Below are the code and all the weights of a small trained network. Each question names an input and a class and asks about switching units off, where a switched-off unit gives its printed mean instead of its output.

import numpy as np


def w(rows, s, z=0):
    codes = np.array(rows[::2]) - 128.0
    scale = np.full(codes.shape[1], s)
    scale[-1] = z or s
    return codes * scale


def norm(h):
    return h / np.sqrt((h * h).mean(-1, keepdims=True) + 1e-5)


def f(y):
    return np.maximum(y, 0)


def log_softmax(a):
    a = a - a.max(-1, keepdims=True)
    return a - np.log(np.exp(a).sum(-1, keepdims=True))


def net(x, mask):
    res = np.array(x, float).reshape(1, 5) / 4 @ E
    u = 0
    for l in range(4):
        y = f(norm(res) @ A[l][:, :-1].T + A[l][:, -1])
        res = res + np.where(mask[u : u + 8], y, B[l][:, -1]) @ B[l][:, :-1]
        u += 8
    return log_softmax(norm(res)[-1] @ U[:, :-1].T + U[:, -1])


A, B = {}, {}
E = w([
[103,96,127,56,179,206,132],'x0',
[30,125,64,212,58,94,185],'x1',
[159,35,227,87,86,151,26],'x2',
[220,136,21,88,131,151,171],'x3',
[140,174,170,41,79,74,254],'x4',
],0.0061)
A[0] = w([
[157,128,82,130,121,196,188,151],'0.n0',
[109,174,97,36,49,123,177,71],'0.n1',
[163,164,169,254,145,232,160,114],'0.n2',
[149,113,179,84,185,147,229,92],'0.n3',
[163,214,124,54,152,169,67,252],'0.n4',
[107,133,110,64,114,179,158,203],'0.n5',
[101,9,186,23,185,54,195,197],'0.n6',
[195,133,63,179,199,176,168,162],'0.n7',
],0.0067,0.0018)
B[0] = w([
[169,80,107,75,138,83,121,197],'0.n0',
[177,137,146,151,105,183,135,220],'0.n1',
[110,159,155,93,82,96,91,179],'0.n2',
[138,129,187,167,129,164,182,207],'0.n3',
[112,97,102,186,218,129,119,243],'0.n4',
[94,157,189,77,214,158,254,200],'0.n5',
[100,143,115,193,59,224,99,252],'0.n6',
[170,181,151,74,75,85,117,225],'0.n7',
],0.0083,0.0046)
A[1] = w([
[111,157,186,57,134,124,164,192],'1.n0',
[179,134,143,153,167,145,66,144],'1.n1',
[88,74,211,86,166,141,121,98],'1.n2',
[119,33,152,19,34,143,104,84],'1.n3',
[137,2,70,213,104,69,179,113],'1.n4',
[68,41,96,117,114,145,53,39],'1.n5',
[61,178,12,63,132,134,143,2],'1.n6',
[184,191,107,170,91,108,182,148],'1.n7',
],0.0068,0.0021)
B[1] = w([
[104,121,156,223,147,174,197,211],'1.n0',
[171,253,254,108,202,126,116,228],'1.n1',
[93,41,70,202,119,164,155,214],'1.n2',
[102,72,60,126,190,161,111,205],'1.n3',
[136,42,157,23,128,95,134,187],'1.n4',
[132,79,106,143,101,205,153,201],'1.n5',
[156,187,121,113,58,223,65,167],'1.n6',
[121,86,138,189,114,115,149,255],'1.n7',
],0.0071,0.004)
A[2] = w([
[86,133,62,188,204,116,27,141],'2.n0',
[188,98,139,164,188,125,49,137],'2.n1',
[99,158,55,131,165,124,221,112],'2.n2',
[185,143,164,117,125,104,145,251],'2.n3',
[147,135,30,103,24,70,114,47],'2.n4',
[11,167,215,120,92,76,119,109],'2.n5',
[217,222,139,42,176,106,1,96],'2.n6',
[177,67,139,102,114,179,175,197],'2.n7',
],0.0069,0.002)
B[2] = w([
[167,178,125,113,133,110,165,202],'2.n0',
[187,122,178,78,91,128,184,224],'2.n1',
[147,147,104,73,146,152,139,191],'2.n2',
[119,160,55,60,116,57,106,203],'2.n3',
[106,134,111,124,89,168,2,183],'2.n4',
[78,120,159,189,181,52,165,187],'2.n5',
[25,115,158,22,139,99,101,225],'2.n6',
[99,123,46,113,89,116,124,253],'2.n7',
],0.0085,0.005)
A[3] = w([
[214,103,178,93,34,153,95,170],'3.n0',
[48,42,113,152,107,186,2,110],'3.n1',
[91,131,110,112,122,40,123,176],'3.n2',
[73,215,92,95,131,170,117,169],'3.n3',
[112,73,85,143,32,62,127,6],'3.n4',
[103,153,14,107,97,148,103,89],'3.n5',
[118,105,163,110,216,114,76,244],'3.n6',
[185,67,192,115,187,193,158,24],'3.n7',
],0.0091,0.0021)
B[3] = w([
[187,197,231,170,142,209,171,223],'3.n0',
[115,92,25,74,106,90,157,255],'3.n1',
[151,6,122,76,211,140,68,196],'3.n2',
[248,176,178,91,116,92,28,200],'3.n3',
[146,94,102,126,127,121,44,204],'3.n4',
[132,125,171,255,91,27,82,204],'3.n5',
[91,158,176,74,146,227,183,220],'3.n6',
[240,150,62,243,91,189,117,236],'3.n7',
],0.0076,0.0058)
U = w([
[64,110,199,177,195,51,103,5],'0',
[186,188,56,82,148,79,178,173],'1',
[63,147,170,184,76,132,188,92],'2',
[156,166,108,142,78,69,20,123],'3',
[76,27,29,128,109,84,100,157],'4',
[177,133,154,147,164,254,137,162],'5',
[134,173,207,12,180,120,77,155],'6',
],0.017,0.0029)

Each question gives the input, the list of numbers given to net, and the class t.
The units are the neurons (one row each of A and B). Each row of codes is followed by its name. A weight is (code - 128) times the scale printed after its matrix; where a second scale follows, it is the last column's (A, B and U).
mask holds one flag per neuron, layer by layer. A switched-off neuron (its flag False) gives its mean, the last column of its row in B, instead of its output. The means were averaged over made-up inputs and are rounded, as every weight is.
A unit's drop is (log p(t) with every unit on - log p(t) with that unit switched off) / (log p(t) with every unit on - log p(t) with every unit switched off).
unit that matters most: the unit with the biggest drop
k most important neurons: the k neurons with the biggest drops, biggest first
top k neurons in layer l: the k neurons of layer l with the biggest drops, biggest first
drop of u: that unit's drop, to one decimal
input [-2,-1,7,-2,6], class 5: 2 most important neurons : (3.n0; 0.n6)
input [-1,-3,-8,-6,0], class 0: most important neuron : (2.n5)
input [-7,2,3,6,1], class 4: top 3 neurons in layer 3 : (3.n3; 3.n2; 3.n1)
input [5,4,-5,5,-1], class 3: top 2 neurons in layer 3 : (3.n5; 3.n3)
input [-3,4,7,-4,-7], class 5: 2 most important neurons : (3.n0; 2.n1)
input [-8,8,-7,-5,-3], class 4: 2 most important neurons : (1.n1; 1.n4)
input [-1,-2,-5,-7,-4], class 0: 2 most important neurons : (2.n5; 0.n1)
input [-3,6,-2,-7,-6], class 4: 4 most important neurons : (1.n1; 0.n5; 3.n0; 1.n5)
input [-5,7,-3,-6,-8], class 4: 2 most important neurons : (1.n1; 0.n5)
input [-4,-2,2,-8,6], class 2: top 2 neurons in layer 2 : (2.n6; 2.n3)
input [6,2,-8,2,-4], class 3: top 2 neurons in layer 1 : (1.n6; 1.n1)
input [5,1,1,5,-2], class 1: top 3 neurons in layer 0 : (0.n5; 0.n7; 0.n6)
input [7,-7,-2,3,-7], class 6: 2 most important neurons : (2.n6; 0.n7)
input [2,2,6,-3,4], class 4: top neuron in layer 3 : (3.n1)
input [3,-8,-2,5,-3], class 6: 2 most important neurons : (2.n6; 0.n7)
input [1,-4,-5,-5,6], class 2: drop of 3.n2 : 0.2
input [3,-1,-2,4,-2], class 6: drop of 0.n7 : 0.4
input [6,8,2,6,8], class 2: top 3 neurons in layer 1 : (1.n1; 1.n0; 1.n7)
input [-5,7,7,-8,3], class 4: drop of 1.n1 : 0.2
input [-8,5,-7,5,4], class 3: unit that matters most : 2.n4
input [-3,3,-5,-5,-3], class 0: top 2 neurons in layer 2 : (2.n5; 2.n7)
